Below is a small trained network, with its code and all its weights. Each question gives an input and a class and asks what happens when units are switched off, that is, made to give their printed mean instead of their output.

import numpy as np


def w(rows, s, z=0):
    codes = np.array(rows[::2]) - 128.0
    scale = np.full(codes.shape[1], s)
    scale[-1] = z or s
    return codes * scale


def f(y):
    return np.maximum(y, 0)


def log_softmax(a):
    a = a - a.max(-1, keepdims=True)
    return a - np.log(np.exp(a).sum(-1, keepdims=True))


def net(x, mask):
    res = np.array(x, float).reshape(1, 7) / 4 @ E
    y = f(res @ A[0][:, :-1].T + A[0][:, -1])
    res = res + np.where(mask, y, B[0][:, -1]) @ B[0][:, :-1]
    return log_softmax(res[-1] @ U[:, :-1].T + U[:, -1])


A, B = {}, {}
E = w([
[215,142,2,106,119,127,209],'x0',
[90,114,134,211,145,231,177],'x1',
[125,200,195,138,29,170,140],'x2',
[102,194,77,96,203,137,189],'x3',
[89,159,107,180,150,57,190],'x4',
[19,89,58,62,55,81,66],'x5',
[114,186,99,154,170,121,82],'x6',
],0.0095)
A[0] = w([
[146,120,199,191,107,120,142,107],'neuron 1',
[73,60,93,142,165,168,190,63],'neuron 2',
[177,137,73,123,126,100,173,251],'neuron 3',
[125,95,147,79,157,86,94,47],'neuron 4',
[99,88,200,80,114,168,51,119],'neuron 5',
[158,133,95,148,118,168,126,87],'neuron 6',
[63,192,126,183,153,188,148,94],'neuron 7',
[19,136,107,132,86,48,81,224],'neuron 8',
[135,128,191,121,113,78,172,158],'neuron 9',
[150,144,112,109,117,82,146,18],'neuron 10',
[146,132,122,140,223,103,34,130],'neuron 11',
[111,89,100,115,112,180,156,183],'neuron 12',
[137,156,149,89,99,117,108,31],'neuron 13',
[102,90,185,127,114,150,52,177],'neuron 14',
[114,135,164,151,218,76,110,225],'neuron 15',
[131,165,75,9,170,110,158,131],'neuron 16',
[69,176,113,119,147,183,139,24],'neuron 17',
],0.013,0.0027)
B[0] = w([
[131,165,184,112,161,173,139,194],'neuron 1',
[149,47,72,169,116,80,119,193],'neuron 2',
[6,129,129,107,143,148,123,211],'neuron 3',
[91,160,101,119,165,148,106,171],'neuron 4',
[171,105,90,67,51,150,156,230],'neuron 5',
[84,143,143,132,128,115,114,163],'neuron 6',
[64,210,165,173,125,147,99,208],'neuron 7',
[29,132,86,14,138,201,178,248],'neuron 8',
[126,160,170,182,144,161,128,166],'neuron 9',
[73,118,116,123,83,130,121,156],'neuron 10',
[95,163,61,134,210,76,108,190],'neuron 11',
[119,140,121,175,125,99,118,182],'neuron 12',
[141,96,138,124,117,129,149,155],'neuron 13',
[140,105,116,55,72,170,152,225],'neuron 14',
[50,145,124,170,167,101,85,199],'neuron 15',
[30,126,129,60,78,215,168,215],'neuron 16',
[126,168,175,146,122,153,105,175],'neuron 17',
],0.011,0.015)
U = w([
[71,210,163,149,160,166,119,223],'0',
[188,123,52,77,200,16,65,68],'1',
[87,102,91,2,129,153,143,114],'2',
[72,110,87,252,206,11,98,171],'3',
[212,34,129,117,67,135,131,108],'4',
[207,123,196,156,135,133,178,1],'5',
],0.0091,0.0059)

Each question gives the input, the list of numbers given to net, and the class t.
The units are the neurons (one row each of A and B). Each row of codes is followed by its name. A weight is (code - 128) times the scale printed after its matrix; where a second scale follows, it is the last column's (A, B and U).
mask holds one flag per neuron, in row order. A switched-off neuron (its flag False) gives its mean, the last column of its row in B, instead of its output. The means were averaged over made-up inputs and are rounded, as every weight is.
A unit's drop is (log p(t) with every unit on - log p(t) with that unit switched off) / (log p(t) with every unit on - log p(t) with every unit switched off).
The circuit of an input: a set's keep is (log p(t) with only the set's units on - log p(t) with every unit switched off) / (log p(t) with every unit on - log p(t) with every unit switched off). Starting from the 12 units with the biggest drops (on a tie, the unit counted first), units are removed one at a time, each time the one whose removal leaves the highest keep (on an exact tie, the one counted first), for as long as the keep stays at least 0.8.
circuit, biggest first: the units of the circuit, biggest drop first
most important unit: the unit with the biggest drop
top k neurons: the k neurons with the biggest drops, biggest first
drop of u: that unit's drop, to one decimal
input [-7,6,-7,-4,3,-4,-6], class 3: top 3 neurons => (neuron 2; neuron 8; neuron 15)
input [-5,8,-2,-5,4,3,5], class 2: circuit, biggest first => (neuron 8)
input [2,6,-5,7,2,1,-2], class 3: circuit, biggest first => (neuron 2; neuron 8)
input [2,1,2,4,-8,1,5], class 0: top 2 neurons => (neuron 8; neuron 14)
input [-1,4,5,-1,1,2,-5], class 0: circuit, biggest first => (neuron 8; neuron 16)
input [2,7,2,7,4,4,-5], class 0: top 4 neurons => (neuron 7; neuron 17; neuron 11; neuron 15)
input [0,7,-3,0,3,-7,3], class 3: top 2 neurons => (neuron 2; neuron 8)
input [3,1,6,1,1,3,4], class 0: top 2 neurons => (neuron 5; neuron 14)
input [-6,-2,-6,-2,-6,-6,3], class 1: top 2 neurons => (neuron 11; neuron 8)
input [1,-6,-5,1,8,-7,-1], class 3: top 2 neurons => (neuron 8; neuron 15)
input [-3,0,-7,0,-8,-7,-3], class 1: top 3 neurons => (neuron 8; neuron 16; neuron 11)
input [-3,-7,-2,-6,6,-3,0], class 0: top 2 neurons => (neuron 9; neuron 2)
input [-2,4,-1,-8,-2,-3,0], class 4: drop of neuron 8 => 0.4
input [1,-5,7,0,0,-2,-4], class 0: drop of neuron 16 => -0.1
input [-4,0,4,-8,7,2,7], class 2: drop of neuron 8 => 0.5
input [2,2,-6,8,-5,-1,6], class 0: most important unit => neuron 16
input [6,-1,4,-8,-4,-6,3], class 0: drop of neuron 6 => 0.2
